Small tables with named rows and columns. After each table, cells are looked up by row and column.

Tezi =
,Pumez,Legobo,Vodo
Sef,68,123,96
Seb,42,223,85
Lile,111,227,174
Puf,172,50,53

What is the Legobo of Sef in Tezi? 123
What is the Vodo of Lile in Tezi? 174
What is the Pumez of Seb in Tezi? 42
What is the Legobo of Seb in Tezi? 223
What is the Vodo of Seb in Tezi? 85
What is the Pumez of Sef in Tezi? 68
What is the Legobo of Lile in Tezi? 227
What is the Vodo of Sef in Tezi? 96
What is the Legobo of Puf in Tezi? 50
What is the Vodo of Puf in Tezi? 53
Row with the largest Pumez: Puf

Table Doku
fields: Nivaveb, Pavita, Gem, Guvorul, Dad, Nafulil, Viz, Novato, Revupub
Vul: [2738, -72155, 1125, -26523, 6903, -11928, -32863, 21301, 21759]
Nitemor: [7832, -18402, -55079, -50056, 26783, -19030, -24189, -10291, 6755]
Nolugin: [-35688, -12378, -18175, -38128, 54225, 15499, -20335, -25247, -24604]

Dad of Vul is 6903
Revupub of Nitemor is 6755
Nafulil of Nitemor is -19030
Novato of Vul is 21301
Novato of Nolugin is -25247
Novato of Nitemor is -10291
Revupub of Nolugin is -24604
Pavita of Nitemor is -18402
Gem of Nitemor is -55079
Nivaveb of Nitemor is 7832
Viz of Vul is -32863
Nivaveb of Vul is 2738
Revupub of Vul is 21759
Gem of Nolugin is -18175
Dad of Nolugin is 54225
Pavita of Vul is -72155
Nafulil of Nolugin is 15499
Guvorul of Vul is -26523
Nafulil of Vul is -11928

Supuv.tsv
	Fof	Zake	Gen	Nem	Sala	Nuzuz	Zeze	Gib
Rupezez	69686	24477	17449	1890	-22235	36232	7166	16125
Vek	38255	23834	13857	46028	-20338	-21142	21475	22241
Komus	22068	-8966	-4229	73118	-1669	15510	-4589	16843
Fusim	-1283	783	12280	63240	2167	-60338	45786	18987
Mafe	65260	15353	19208	56086	-19969	-49971	31764	31201
Fab	-31227	52127	15335	-63020	22033	-32243	31940	9938
Varur	28065	11580	22749	-44363	31872	45310	12812	-22533
Vuz	16675	38851	20549	72047	46940	51485	20440	43919

Fof of Vek = 38255
Zake of Varur = 11580
Sala of Rupezez = -22235
Nem of Mafe = 56086
Zeze of Mafe = 31764
Nem of Fusim = 63240
Gib of Varur = -22533
Fof of Fusim = -1283
Gib of Fab = 9938
Nuzuz of Vek = -21142
Zeze of Vuz = 20440
Gib of Vek = 22241
Sala of Vuz = 46940
Zeze of Fusim = 45786
Gen of Komus = -4229
Which row has the largest Zeze? Fusim

Bera.tsv
	Gos	Kek	Ras	Lis	Zad	Ber	Vik	Feb
Guf	177	35	148	193	150	168	243	211
Tolop	43	139	106	201	169	239	121	133
Rekala	121	140	151	117	193	191	151	141

Tolop, Lis: 201
Rekala, Gos: 121
Guf, Gos: 177
Guf, Ber: 168
Rekala, Vik: 151
Rekala, Ber: 191
Rekala, Ras: 151
Rekala, Lis: 117
Tolop, Ras: 106
Guf, Feb: 211
Guf, Ras: 148
Tolop, Zad: 169
Rekala, Feb: 141

Table Lig
,Bameb,Sok,Pugotun,Relu,Vin,Nit,Tovoru,Fiz,Beg,Rubifo
Nopeg,59.3,26.2,48.6,58.6,42.5,58.5,35.0,40.0,37.0,26.1
Nubagek,25.0,52.1,46.2,38.7,39.0,35.1,46.2,38.0,35.4,49.4
Verob,65.3,59.8,46.2,45.4,30.5,34.1,71.1,53.8,47.5,39.7
Guzote,78.1,49.8,69.0,76.2,32.9,42.5,63.1,37.0,17.0,23.7
Ket,39.7,42.6,41.8,58.1,21.3,33.5,39.0,46.0,37.7,38.1

Nubagek, Nit -> 35.1
Verob, Nit -> 34.1
Nubagek, Pugotun -> 46.2
Nubagek, Tovoru -> 46.2
Guzote, Rubifo -> 23.7
Verob, Vin -> 30.5
Nopeg, Beg -> 37.0
Nopeg, Vin -> 42.5
Guzote, Pugotun -> 69.0
Nopeg, Fiz -> 40.0
Nopeg, Nit -> 58.5
Ket, Pugotun -> 41.8
Guzote, Tovoru -> 63.1
Guzote, Relu -> 76.2
Guzote, Sok -> 49.8

Fef:
|  | Pid | Kop | Nesifu | Rab | Fazu | Lub | Nepama | Dofufep | Met |
|---|---|---|---|---|---|---|---|---|---|
| Kuvus | 50.778 | 75.117 | 61.327 | 19.835 | 32.539 | 54.788 | 52.797 | 62.301 | 68.121 |
| Rur | 31.710 | 58.313 | 72.762 | 71.887 | 63.128 | 37.365 | 57.124 | 37.872 | 60.102 |
| Tev | 60.374 | 54.803 | 39.499 | 54.438 | 74.830 | 39.900 | 26.101 | 40.854 | 28.033 |
| Fidedel | 67.113 | 53.927 | 84.094 | 71.967 | 41.116 | 37.575 | 68.089 | 55.378 | 74.610 |
| Famav | 72.329 | 53.848 | 34.586 | 62.983 | 52.200 | 44.502 | 57.554 | 53.971 | 37.783 |
| Nom | 51.709 | 61.505 | 34.185 | 48.205 | 83.972 | 50.343 | 63.056 | 63.234 | 40.036 |
| Likizi | 76.283 | 61.460 | 54.273 | 34.608 | 56.671 | 40.554 | 34.637 | 69.685 | 67.910 |
| Zigor | 45.842 | 35.249 | 47.616 | 61.137 | 61.861 | 23.876 | 59.628 | 44.379 | 54.588 |

What is the Rab of Nom in Fef?
48.205
What is the Nepama of Famav in Fef?
57.554
What is the Nepama of Zigor in Fef?
59.628
What is the Met of Likizi in Fef?
67.910
What is the Fazu of Famav in Fef?
52.200
What is the Rab of Famav in Fef?
62.983
What is the Met of Fidedel in Fef?
74.610
What is the Rab of Zigor in Fef?
61.137
Which row has the largest Rab? Fidedel

